Below are the code and all the weights of a small trained network. Each question names an input and a class and asks about switching units off, where a switched-off unit gives its printed mean instead of its output.

import numpy as np


def w(rows, s, z=0):
    codes = np.array(rows[::2]) - 128.0
    scale = np.full(codes.shape[1], s)
    scale[-1] = z or s
    return codes * scale


def norm(h):
    return h / np.sqrt((h * h).mean(-1, keepdims=True) + 1e-5)


def f(y):
    return y / 2 * (1 + np.tanh(0.7978845608 * (y + 0.044715 * y**3)))


def log_softmax(a):
    a = a - a.max(-1, keepdims=True)
    return a - np.log(np.exp(a).sum(-1, keepdims=True))


def net(x, mask):
    res = np.array(x, float).reshape(1, 5) / 4 @ E
    u = 0
    for l in range(2):
        y = f(norm(res) @ A[l][:, :-1].T + A[l][:, -1])
        res = res + np.where(mask[u : u + 13], y, B[l][:, -1]) @ B[l][:, :-1]
        u += 13
    return log_softmax(norm(res)[-1] @ U[:, :-1].T + U[:, -1])


A, B = {}, {}
E = w([
[63,145,81,60,148,37,106,122,196,21],'x0',
[205,47,116,80,173,213,20,227,151,66],'x1',
[141,154,138,122,131,141,125,111,109,101],'x2',
[67,111,73,181,72,202,58,45,153,104],'x3',
[105,113,152,175,129,189,254,189,159,43],'x4',
],0.0074)
A[0] = w([
[115,131,127,148,119,205,233,150,169,101,62],'0.n1',
[170,157,180,104,149,104,248,240,121,101,66],'0.n2',
[187,92,190,220,63,203,166,134,123,175,42],'0.n3',
[34,60,80,154,60,231,130,59,139,82,19],'0.n4',
[123,118,137,210,166,208,196,125,221,53,32],'0.n5',
[158,31,150,152,206,237,85,184,179,45,75],'0.n6',
[124,139,79,214,81,193,77,71,196,115,17],'0.n7',
[39,186,120,206,143,130,248,73,125,153,45],'0.n8',
[46,140,79,72,144,89,165,144,205,3,79],'0.n9',
[145,158,111,130,30,113,124,156,109,107,89],'0.n10',
[117,155,151,201,144,227,146,178,68,195,20],'0.n11',
[123,131,128,127,86,212,248,156,179,90,3],'0.n12',
[194,103,162,235,129,144,123,134,56,155,101],'0.n13',
],0.0066,0.0058)
B[0] = w([
[129,82,166,184,107,70,62,148,4,106,173],'0.n1',
[79,166,170,160,209,136,89,156,155,165,229],'0.n2',
[154,49,146,76,122,171,169,50,167,83,196],'0.n3',
[58,220,202,161,220,204,129,156,210,156,182],'0.n4',
[114,58,131,205,128,69,38,157,75,115,175],'0.n5',
[146,188,46,103,47,144,172,201,98,137,255],'0.n6',
[107,204,170,133,170,170,85,133,183,186,160],'0.n7',
[121,170,69,84,34,149,143,202,79,130,220],'0.n8',
[183,24,169,117,117,145,189,37,179,87,249],'0.n9',
[92,103,151,85,120,120,107,153,144,150,113],'0.n10',
[127,40,152,93,111,138,171,46,171,115,175],'0.n11',
[103,79,183,254,123,67,62,164,48,92,162],'0.n12',
[144,80,97,91,159,114,162,44,204,64,194],'0.n13',
],0.0088,0.0054)
A[1] = w([
[169,134,197,87,222,103,147,188,127,162,72],'1.n1',
[95,112,115,112,119,69,129,107,198,31,62],'1.n2',
[188,144,133,118,133,63,68,118,152,176,67],'1.n3',
[103,188,120,187,151,181,52,105,149,141,30],'1.n4',
[151,102,190,149,84,211,151,127,79,184,119],'1.n5',
[131,132,108,101,147,92,56,86,62,170,17],'1.n6',
[100,201,129,79,16,102,161,146,93,135,72],'1.n7',
[149,163,46,82,66,162,135,196,91,108,77],'1.n8',
[157,151,89,143,140,93,40,78,92,154,21],'1.n9',
[76,177,151,161,52,102,199,92,108,133,122],'1.n10',
[139,183,179,105,254,73,154,166,105,190,2],'1.n11',
[146,103,135,111,116,138,96,71,176,189,91],'1.n12',
[129,63,131,137,153,177,107,136,157,92,162],'1.n13',
],0.0098,0.0059)
B[1] = w([
[13,167,95,162,61,199,83,58,200,156,223],'1.n1',
[207,65,173,99,197,177,190,9,58,221,227],'1.n2',
[153,121,176,220,142,152,177,188,92,92,178],'1.n3',
[15,221,163,117,139,180,201,146,204,124,178],'1.n4',
[139,132,123,37,230,25,148,58,164,117,212],'1.n5',
[117,62,197,229,113,43,133,180,70,91,166],'1.n6',
[160,90,40,100,146,155,81,213,101,171,216],'1.n7',
[161,184,43,119,56,71,119,158,90,216,216],'1.n8',
[101,41,177,208,140,90,213,237,78,61,168],'1.n9',
[244,157,38,81,103,147,34,230,139,138,252],'1.n10',
[17,213,159,122,116,254,101,80,221,48,210],'1.n11',
[135,63,153,160,120,117,129,150,90,27,198],'1.n12',
[117,222,135,89,124,21,116,88,85,229,255],'1.n13',
],0.0071,0.005)
U = w([
[177,158,20,84,93,128,115,185,111,173,225],'0',
[176,53,160,71,164,118,179,2,145,133,98],'1',
[33,198,166,151,147,185,111,112,205,141,129],'2',
[112,71,184,238,134,73,121,182,62,92,9],'3',
],0.018,0.0015)

Each question gives the input, the list of numbers given to net, and the class t.
The units are the neurons (one row each of A and B). Each row of codes is followed by its name. A weight is (code - 128) times the scale printed after its matrix; where a second scale follows, it is the last column's (A, B and U).
mask holds one flag per neuron, layer by layer. A switched-off neuron (its flag False) gives its mean, the last column of its row in B, instead of its output. The means were averaged over made-up inputs and are rounded, as every weight is.
A unit's drop is (log p(t) with every unit on - log p(t) with that unit switched off) / (log p(t) with every unit on - log p(t) with every unit switched off).
The circuit of an input: a set's keep is (log p(t) with only the set's units on - log p(t) with every unit switched off) / (log p(t) with every unit on - log p(t) with every unit switched off). Starting from the 12 units with the biggest drops (on a tie, the unit counted first), units are removed one at a time, each time the one whose removal leaves the highest keep (on an exact tie, the one counted first), for as long as the keep stays at least 0.8.
circuit, biggest first: the units of the circuit, biggest drop first
unit that matters most: the unit with the biggest drop
top k neurons: the k neurons with the biggest drops, biggest first
k most important neurons of layer l: the k neurons of layer l with the biggest drops, biggest first
drop when u is switched off: that unit's drop, to one decimal
input [7,6,-8,3,-1], class 1: 2 most important neurons of layer 1 => (1.n2, 1.n10)
input [3,-7,-2,-8,-6], class 2: circuit, biggest first => (1.n11)
input [1,-6,8,-6,-3], class 0: top 3 neurons => (0.n8, 1.n7, 1.n10)
input [3,-7,-1,-3,8], class 3: top 3 neurons => (0.n12, 0.n1, 0.n6)
input [-6,-6,-6,1,-1], class 0: 2 most important neurons of layer 0 => (0.n8, 0.n9)
input [-5,2,2,6,-7], class 3: 3 most important neurons of layer 1 => (1.n9, 1.n12, 1.n6)
input [3,-5,4,4,-6], class 3: top 2 neurons => (0.n6, 1.n9)
input [-3,-2,3,-4,4], class 2: top 4 neurons => (0.n2, 0.n6, 0.n9, 1.n1)
input [-2,6,-1,7,-7], class 2: circuit, biggest first => (1.n4, 0.n7)
input [6,-5,8,-7,3], class 2: 2 most important neurons of layer 0 => (0.n2, 0.n13)
input [6,-7,5,-8,5], class 2: top 2 neurons => (0.n2, 0.n6)
input [-4,-3,-5,2,5], class 3: 3 most important neurons of layer 0 => (0.n12, 0.n1, 0.n5)
input [-4,1,8,-7,7], class 2: 2 most important neurons of layer 0 => (0.n2, 0.n9)
input [7,6,1,-4,6], class 1: 2 most important neurons of layer 0 => (0.n9, 0.n8)
input [-1,-3,8,-6,-8], class 3: unit that matters most => 1.n6
input [-7,6,-5,-5,-8], class 3: top 2 neurons => (0.n9, 1.n3)
input [-4,-8,-6,0,8], class 0: top 2 neurons => (0.n8, 1.n10)
input [-7,5,8,3,0], class 1: 2 most important neurons of layer 0 => (0.n3, 0.n11)
input [-6,-8,-6,-3,8], class 0: top 3 neurons => (0.n8, 1.n10, 0.n9)
input [5,4,8,-7,4], class 2: circuit, biggest first => (0.n2)
input [8,-4,3,1,8], class 1: top 3 neurons => (0.n9, 1.n2, 0.n6)
input [1,-5,-5,3,-5], class 0: 2 most important neurons of layer 1 => (1.n10, 1.n7)
input [-3,-8,-1,8,7], class 0: top 3 neurons => (0.n8, 1.n10, 0.n2)
input [-6,5,3,4,-5], class 1: top 2 neurons => (0.n8, 1.n10)
input [2,-3,7,6,-7], class 3: top 2 neurons => (1.n9, 1.n6)
input [6,6,-2,-3,8], class 3: drop when 1.n8 is switched off => 0.0
input [-2,4,0,7,-1], class 2: circuit, biggest first => (0.n4)
input [-5,1,2,1,4], class 1: drop when 0.n3 is switched off => 0.5
